Here are made-up objects, facts about them, and rows of numbers that follow some of those facts. Name the object behind each unnamed row.

Facts:
gregra: hangs directly under; bugok: refers to; stadrom: points at; resoskul: is of sort
bagrase {gregra=klidri, bugok=vegrun, resoskul=223}
biban {gregra=tadon}
bibolos {gregra=botron, resoskul=865}
bobi {gregra=logral, resoskul=223}
bogru {gregra=fuzak, bugok=deflom}
botron {gregra=tranun, bugok=kibuva}
bragol {gregra=teste, bugok=peflitor, resoskul=924}
brenifun {gregra=leko, bugok=trode, stadrom=grerar, resoskul=865}
brodak {gregra=nuvi, bugok=govadi, resoskul=933}
brokam {gregra=stedrel, bugok=riniskim}
brubi {gregra=remen, resoskul=998}
bruzel {gregra=botron, bugok=klaflor, resoskul=275}
daperis {gregra=tebruk}
deflom {gregra=seza, stadrom=kedro, resoskul=865}
deplak {gregra=fuzak, resoskul=223}
dibri {gregra=lupli, bugok=bragol, stadrom=deflom}
dobimon {gregra=reviskun, bugok=dibri, resoskul=924}
drabren {gregra=kluskes, bugok=leko}
drenen {gregra=drepluk, bugok=vugokik, resoskul=87}
drepluk {gregra=folil, bugok=skoplin, stadrom=sebror}
dribam {gregra=skeklukles, bugok=remen, stadrom=brokam, resoskul=631}
drimuma {bugok=samon}
fabu {gregra=remen, bugok=ritropur, resoskul=933}
fevir {gregra=drepluk, bugok=gakle, stadrom=lazol, resoskul=865}
flali {gregra=tebruk, bugok=fabu, resoskul=411}
flasedrol {gregra=gribonek, resoskul=865}
flevi {gregra=teste, bugok=sebror, resoskul=865}
flikupo {gregra=leko}
floram {gregra=brokam, bugok=tofum, stadrom=dibri, resoskul=924}
flumen {gregra=tadon, bugok=flevi}
fuzak {gregra=tebruk, bugok=trugin, stadrom=klegol}
gakle {gregra=gogrur, bugok=stugro, stadrom=nevukli}
getran {gregra=gradrim, bugok=pabuplun}
gogrur {bugok=tadon}
goni {gregra=gutrus, bugok=paloduk}
govadi {gregra=brokam, bugok=sodrubrol, stadrom=stugro, resoskul=275}
gozil {gregra=nuvi, bugok=skonoflo, stadrom=kloklaros, resoskul=631}
gradrim {gregra=folil}
grerar {gregra=gutrus, stadrom=tadon}
gribonek {gregra=tranun, bugok=drimuma}
gritel {gregra=mubra, bugok=drepluk, resoskul=757}
groki {gregra=klidri, bugok=lazol, resoskul=411}
gromuzi {gregra=logral, stadrom=totrobu, resoskul=933}
gutrus {gregra=stedrel, bugok=stuplebro}
kaplam {gregra=pabuplun, resoskul=865}
kazus {gregra=dibri, bugok=kedro, stadrom=puza, resoskul=411}
kedro {gregra=drimuma, stadrom=flikupo, resoskul=223}
kesto {gregra=seza, resoskul=411}
kibro {gregra=brokam, resoskul=87}
kibuva {gregra=vidan, bugok=vidan}
kladuskal {gregra=daperis, bugok=stagrul, stadrom=fuzak}
klaflor {gregra=daperis, bugok=flasedrol, resoskul=865}
klalu {gregra=drabren, bugok=skiguk, resoskul=223}
klegol {gregra=gogrur, bugok=skeki, resoskul=757}
klesur {gregra=drabren, stadrom=biban, resoskul=757}
klidri {gregra=tebruk, bugok=mubra}
klila {gregra=gribonek, bugok=dobimon, resoskul=223}
kloklaros {gregra=buskesun, stadrom=remen, resoskul=865}
klonoskik {gregra=daperis, bugok=skeklukles, resoskul=275}
kluskes {bugok=nese}
kluston {gregra=skeklukles, stadrom=buskesun, resoskul=865}
lazol {gregra=troboklen, bugok=pazer, resoskul=631}
leko {bugok=brenifun, stadrom=sezak}
liflipi {gregra=pabuplun, bugok=bibolos, stadrom=klesur, resoskul=411}
loboti {gregra=buskesun, bugok=lodrum, resoskul=275}
lodrum {gregra=buskesun, stadrom=trode, resoskul=924}
logral {bugok=kluston}
logrem {gregra=drabren, resoskul=933}
luplege {gregra=gakle, bugok=deplak, resoskul=998}
lupli {stadrom=stiman}
lutu {gregra=klidri, resoskul=87}
meplal {gregra=brokam, resoskul=312}
merul {gregra=kluskes, bugok=nuvi, resoskul=757}
moguk {gregra=gutrus, bugok=klonoskik, resoskul=223}
mubra {gregra=drimuma, bugok=groki}
mupan {gregra=drimuma, bugok=pakasin}
nepok {gregra=reviskun, resoskul=865}
nese {gregra=tebruk}
nevukli {gregra=skonoflo, stadrom=skonoflo, resoskul=411}
nizipak {gregra=skiguk, bugok=kesto, resoskul=411}
nolur {gregra=gutrus, resoskul=924}
nustu {gregra=reviskun, resoskul=631}
nuvi {gregra=tebruk}
pabuplun {gregra=drimuma, bugok=brokam, stadrom=flevi}
pakasin {gregra=buskesun, bugok=brubi, stadrom=klalu, resoskul=933}
paloduk {gregra=drepluk, bugok=rasten, stadrom=drepluk, resoskul=757}
pazer {gregra=zugre, resoskul=223}
pefliflum {gregra=ritropur, stadrom=kazus, resoskul=865}
peflitor {gregra=leko, bugok=brodak, resoskul=411}
pimel {gregra=tebruk, resoskul=865}
plepo {gregra=tadon, bugok=sanom, resoskul=865}
plura {gregra=remen, bugok=gribonek, resoskul=223}
pufler {gregra=pabuplun, stadrom=kladuskal, resoskul=312}
puza {gregra=vidan, bugok=seza, resoskul=87}
rasten {gregra=gakle, resoskul=865}
remen {gregra=troboklen, bugok=folil, stadrom=seza}
reviskun {gregra=troboklen, bugok=stedrel}
riniskim {gregra=gradrim}
ritropur {gregra=gogrur}
samon {gregra=skonoflo, stadrom=govadi, resoskul=998}
sanom {gregra=drimuma, bugok=klesur, resoskul=411}
sebror {gregra=mupan, bugok=klegol, resoskul=933}
seza {gregra=skoplin, bugok=biban, stadrom=logrem}
sezak {gregra=klidri, bugok=kaplam, stadrom=gritel, resoskul=865}
siku {gregra=tranun, resoskul=411}
skeki {gregra=nese, bugok=bagrase, resoskul=275}
skeklukles {gregra=gogrur}
skiguk {gregra=troboklen, bugok=kibro}
skonoflo {gregra=tranun, bugok=kloklaros, stadrom=skoplin}
skoplin {bugok=tradir, stadrom=sodrubrol}
sodrubrol {gregra=tebruk, bugok=bogru, stadrom=gozil, resoskul=924}
sotriklik {gregra=brokam, bugok=merul, resoskul=933}
stagrul {gregra=daperis, bugok=sotriklik, resoskul=998}
stedrel {bugok=stiklo}
stegrem {gregra=lupli}
stiklo {gregra=nese, bugok=nizipak, stadrom=stuplebro, resoskul=631}
stiman {gregra=stegrem, stadrom=tritar}
stinu {gregra=leko, bugok=troboklen}
stoflu {gregra=skoplin}
stozul {gregra=stinu, resoskul=865}
stugro {gregra=skiguk}
stuplebro {gregra=folil, stadrom=samon}
stusel {gregra=folil, bugok=siku, resoskul=87}
stuskogro {gregra=gogrur, bugok=zaklan, resoskul=865}
tadon {gregra=tebruk}
teben {gregra=nese, bugok=nepok, resoskul=998}
tebruk {bugok=trekeskul}
teste {gregra=folil}
tofum {gregra=gribonek, resoskul=411}
totrobu {gregra=remen, bugok=reviskun, resoskul=865}
trabo {gregra=drimuma, resoskul=924}
tradir {gregra=gribonek, bugok=sezak, stadrom=pefliflum}
tranun {bugok=liflipi}
trekeskul {gregra=mubra, bugok=kladuskal, resoskul=411}
tribra {gregra=ritropur, bugok=klalu, resoskul=924}
tritar {gregra=troboklen, bugok=pimel, stadrom=fevir, resoskul=87}
trode {gregra=ritropur, bugok=flali, resoskul=312}
trugin {gregra=dibri, resoskul=865}
vagudral {gregra=gakle, stadrom=stiklo, resoskul=631}
vegrun {gregra=vuflun, bugok=getran, stadrom=kluston, resoskul=757}
vezi {gregra=zugre}
vidan {gregra=gogrur, bugok=goni}
voger {gregra=skoplin, resoskul=223}
vugokik {gregra=nuvi, resoskul=223}
vurolan {gregra=remen, resoskul=312}
zaklan {gregra=klidri, bugok=tribra, resoskul=757}
zetem {gregra=stegrem, stadrom=flali, resoskul=865}
zugre {gregra=logral, bugok=botron}

Some rows with their names:
-114 -16 -17 -50 18 11 -2 19 27 14 -68 -23 9 8 -1 -46 37 -57 49 -18 -111 -24 85 5 -26 38 28 -26 -31 15 -43 54 22 27: luplege
-14 8 41 29 -34 -16 4 -38 -27 3 35 44 -19 -11 -5 28 3 -39 -62 8 53 2 -56 7 -16 -27 -13 9 -20 14 -26 -82 -5 -32: gribonek
-95 59 97 105 -64 -105 -103 79 -60 77 95 8 9 -5 4 -38 54 75 -89 -22 14 5 -137 -31 -16 -55 165 -133 -17 50 -42 -130 -42 -15: flumen
-54 44 24 21 -61 -58 5 86 62 -5 6 -56 -30 -1 -39 -42 -48 80 -27 -64 350 7 106 -26 47 18 77 -46 101 36 -45 -4 -20 6: vegrun
22 31 3 68 10 -13 0 -41 -23 31 82 -20 -31 -41 23 32 50 -11 -52 12 25 -2 -86 22 18 -12 -22 14 -10 -1 -12 -45 5 -53: skiguk
-60 -41 -54 -93 102 4 -36 57 54 -38 -97 -77 23 -64 7 -36 -46 -14 158 -40 -115 -2 160 -17 -30 76 11 -6 -4 122 -36 59 -14 42: bruzel
38 12 3 28 42 33 -26 -31 -34 -6 101 67 6 39 -3 7 8 24 -2 -1 3 2 -25 -14 66 -8 25 -1 30 38 -42 -63 -40 -31: stiklo
23 40 -75 -14 50 43 -35 114 34 -49 -31 -118 27 -64 -28 -19 -53 2 71 -38 -77 -26 55 -86 -5 69 -46 18 47 66 25 30 -25 5: tritar
-45 31 23 98 0 -61 -99 132 -21 50 -64 -22 -23 28 12 -60 10 128 -66 -36 -26 9 -67 -63 23 12 160 -53 -12 18 -12 -89 -32 23: klegol
-108 22 18 11 -19 1 0 -11 -68 -25 82 30 16 -16 -9 27 18 -43 -53 12 -68 -33 -62 15 -4 1 26 -85 17 42 -32 -37 -12 -51: tebruk
-77 21 39 40 -33 2 -15 -20 -44 4 36 25 -12 -34 -6 26 -12 -74 -86 14 19 -21 -47 0 -38 1 1 -28 -27 47 -44 -81 -7 -45: stinu
-75 6 1 -22 -33 28 9 47 13 2 -75 -44 26 -19 -19 -16 -10 -44 12 6 -61 -23 48 -31 -42 26 25 -52 -26 -9 -1 40 13 -2: stuskogro
-61 -44 -5 -91 3 -19 100 3 95 60 -50 4 52 -22 61 -58 115 16 154 -36 13 36 63 52 -11 -19 84 32 -38 -4 -74 30 60 40: gromuzi
36 -10 -27 -27 14 -17 29 4 18 -15 -25 19 22 31 6 3 33 59 37 -2 -11 10 -5 10 36 -6 -2 23 46 -53 51 77 12 45: pimel
88 -12 -63 -64 30 40 76 -50 17 -18 -63 24 28 80 3 15 11 -14 83 17 -121 13 -40 4 20 -11 -97 104 -3 -90 73 30 17 47: deflom
-62 82 -1 47 -47 -14 50 -7 5 -25 60 50 -18 25 -28 29 -2 -16 -50 -14 68 -28 -63 1 29 -50 -40 44 32 5 -39 -101 -26 -43: lupli
68 -9 13 79 58 -15 -56 -57 -43 10 56 95 -32 90 29 13 95 10 -31 26 -48 1 -38 26 48 -18 -17 17 20 -62 32 16 -4 -19: biban
127 -12 -26 -12 36 20 5 36 16 -37 -12 -12 10 -2 -7 18 -70 87 52 -1 24 25 26 -35 9 -12 -11 35 22 -12 53 25 -26 21: siku

Name these rows:
No name comes twice in this set of rows, the named rows included.
49 -40 -6 -56 17 50 18 80 -7 1 -43 -80 50 -73 3 0 -71 -2 51 1 26 29 7 -47 -48 37 81 -71 -52 93 -12 -12 5 -10 | kazus
76 24 -3 61 66 14 -50 -43 -26 27 116 -10 -22 -22 3 11 4 2 29 10 16 3 -12 -16 25 -8 11 -24 3 38 -28 -47 -22 -34 | nustu
6 -31 2 75 33 -24 -40 -40 -67 -33 36 108 -42 41 46 39 72 42 -52 24 -40 -6 -75 43 50 -15 0 31 18 -48 32 5 -7 -14 | tadon
1 -17 -32 -55 35 -34 24 -22 56 10 -55 24 -12 68 8 -47 61 -12 51 -25 -43 6 59 30 32 16 -31 97 32 -33 -8 50 24 74 | samon
-90 24 25 57 -41 45 5 13 -50 4 -13 15 -23 15 -2 27 -14 -41 -82 27 -27 -32 -30 1 -19 -15 74 -68 -55 -12 -53 -85 -9 -56 | gogrur
-100 -18 -13 -72 14 -5 6 21 24 1 -41 -27 26 3 1 -41 47 -63 68 -18 -121 -21 63 24 -10 46 5 -35 4 39 -31 66 18 36 | teben
-106 18 24 42 -17 1 24 -35 9 10 25 39 -29 -9 22 60 -40 111 14 34 75 -16 51 34 -15 -97 60 -47 -36 -85 -17 -35 -29 -44 | gakle
7 52 11 36 7 58 19 -18 -1 -7 87 29 1 39 -17 11 -23 30 23 0 84 -1 46 -28 48 -44 54 2 17 8 -55 -96 -44 -33 | vagudral
-16 29 -4 -1 -12 49 24 -62 -37 -26 37 43 -5 -4 -7 34 10 -111 -43 28 -94 -26 -52 14 -12 -7 -73 36 -28 6 -36 -62 -1 -35 | dibri
-53 -25 -32 -107 -34 70 26 10 17 -29 -76 -42 54 -39 -8 -11 -30 -165 52 5 -204 -28 43 -12 -85 52 -97 -5 -36 18 9 65 32 5 | klila
28 -15 -58 -64 63 17 -13 89 6 -51 -52 -58 45 -39 1 5 -45 101 108 -18 -36 5 55 -46 15 35 18 -6 34 44 48 62 -23 35 | lutu

The same objects again, as new rows of numbers:
Known rows:
-93 109 -32 -6 59 -29 77 -14 56 39 60 -51 21 103 47 112 33 -230 -278 14 110 2 78 -78 49 -147 70 61 -105 -55 117 -102: fuzak
26 37 -188 -37 -178 24 119 -147 -101 -45 126 -307 -3 -540 -35 183 60 -37 271 -56 -64 98 252 -41 20 -30 113 -31 -38 218 138 224: vurolan
-47 6 -27 20 -20 -191 156 71 105 -44 69 -276 13 -104 30 -106 130 -165 -167 38 3 -73 -54 -75 -111 -94 105 118 -20 -130 113 -252: remen
-70 66 -16 -13 17 -141 113 27 116 40 88 -104 13 -22 15 -19 124 -176 -201 57 47 -8 -37 -61 0 -54 76 109 -47 -59 -47 -162: seza
-21 78 5 12 -43 -2 -4 -38 47 -5 -78 -116 3 -10 48 114 20 -73 -70 -4 -11 23 44 -26 57 -50 19 -75 139 59 60 -19: plura
-56 140 -78 -63 54 29 -73 47 -7 -137 -205 243 -29 63 8 -8 -64 99 -74 -9 -16 -42 27 -38 -36 -76 72 -52 74 31 -194 48: kesto
-91 121 -160 -76 -77 71 201 65 36 -49 -17 -55 -30 -145 -2 43 40 -63 -243 30 69 -68 104 2 -37 -111 106 -75 -66 37 -187 122: flikupo
-93 114 14 -60 -77 -55 123 9 71 33 29 -191 25 -106 24 149 41 -200 -261 150 62 19 -75 -8 96 -102 11 12 -12 9 -172 -43: tranun
15 83 -150 -33 -158 8 18 -147 -17 10 59 -46 -35 -196 -18 131 80 -87 234 -187 -63 81 378 -56 31 96 150 36 -34 236 248 126: gromuzi
-99 102 12 -55 -90 -50 144 27 54 -6 11 -175 17 -137 30 121 40 -163 -248 129 65 19 -42 -41 91 -126 20 9 -32 -5 -142 13: logral
-86 45 -148 12 251 -37 1 44 25 29 23 -11 70 22 -76 150 65 54 -87 146 55 54 -233 -96 34 -279 33 -92 20 -87 -307 234: luplege
5 69 -57 33 159 -23 -64 -100 -60 -9 16 3 43 58 -11 195 64 27 -16 61 -11 153 -43 -43 97 -80 79 -80 121 84 -81 56: merul
-111 118 -84 -121 -131 -12 114 22 10 -83 -23 -86 -16 -230 -16 65 -12 -96 -158 110 24 -5 33 -7 22 -108 84 35 -81 43 -244 50: gradrim
-33 50 -58 49 333 -16 -12 -51 -89 -10 98 -70 86 103 -45 257 121 80 -265 174 63 124 -217 -81 109 -254 79 -114 45 -117 -351 -56: stagrul
64 59 -131 55 56 -117 1 -298 -29 155 173 -251 88 -249 -59 202 80 -12 235 -91 -74 123 4 -31 116 -21 -52 -58 58 308 204 374: flevi
-60 -59 47 108 145 -156 -119 11 76 254 -91 548 16 -157 70 -26 120 147 94 49 -1 -187 -393 -248 -234 18 117 68 101 -95 353 24: sodrubrol
3 84 -54 31 106 -20 -115 -101 -23 19 -62 187 43 58 7 130 -6 45 63 18 -51 73 -63 -79 42 -22 29 -66 161 139 -9 153: drenen
-49 126 79 28 90 11 -110 -44 46 2 -133 113 17 118 66 75 5 6 -244 32 46 24 -84 -39 94 -101 -4 -82 137 -14 -61 -68: groki

Rows to name:
No name comes twice in this set of rows, the named rows included.
-38 131 109 44 161 40 -107 -55 -7 -50 -83 82 17 254 45 119 46 6 -291 54 48 85 -17 -25 140 -69 61 -93 147 -30 -122 -162 | flali
-46 131 18 -11 56 -2 -63 20 67 18 -158 146 9 138 31 86 6 0 -179 30 6 -8 -75 -6 34 -71 9 -62 142 8 -141 -31 | sanom
-50 1 -25 59 90 -3 -67 -7 22 129 -123 208 24 1 46 271 -22 13 80 134 -4 -70 -234 -115 -33 -130 29 -78 169 -10 91 200 | dobimon
51 12 -88 60 18 -41 -33 -248 -46 81 191 -150 55 -280 -24 237 124 -8 290 3 -38 278 34 -136 191 5 78 -57 73 263 155 402 | stuskogro
-40 90 -224 -3 247 -23 -112 -15 -49 -62 -99 346 8 250 -62 58 -18 75 140 -50 -54 -24 30 -87 -102 -116 122 -14 36 15 -78 119 | lodrum
40 54 -161 16 -7 35 -49 -281 -194 -31 115 38 34 -451 -60 200 34 146 335 -82 -71 138 151 -110 48 -17 120 -57 -30 263 177 386 | pimel
-8 112 -138 -17 116 12 -129 -78 -84 -103 -139 305 5 23 -27 86 -42 148 159 -11 -76 32 52 -70 -16 -35 87 -55 105 156 -78 173 | kibro
44 27 -209 5 -14 -1 21 -228 -164 -83 100 -89 26 -440 -80 200 35 85 413 -42 -115 108 160 -79 9 -46 118 -49 5 272 163 342 | nepok
12 124 -121 50 181 -175 -66 -113 146 83 -3 -180 91 42 -61 -112 -6 -33 12 -146 4 -20 -137 -34 90 -163 -213 -61 67 146 -5 406 | klegol
55 133 -35 2 -149 -123 34 -237 108 165 88 -380 36 -314 -8 74 57 -162 62 -221 -40 50 133 35 117 45 -145 -30 49 325 256 245 | sebror
8 54 -117 52 272 -63 -62 -91 -18 58 45 99 47 336 -12 162 86 -44 17 -18 -25 143 56 -53 29 -47 120 -21 78 36 18 -25 | paloduk
-40 89 -33 20 142 13 72 -12 52 69 127 -181 14 300 22 199 165 -226 -342 -14 98 117 158 -30 76 -97 127 -11 -34 -99 4 -283 | kladuskal
52 45 9 22 -176 5 61 -189 -29 -29 111 -365 -7 -271 33 245 120 -131 65 -43 -50 179 277 -11 138 83 93 -57 94 217 218 14 | fabu
13 78 -32 45 123 -21 -142 -93 19 -5 -72 150 39 141 18 119 14 34 72 -1 -18 116 -47 -107 88 -45 34 -74 170 128 21 200 | puza

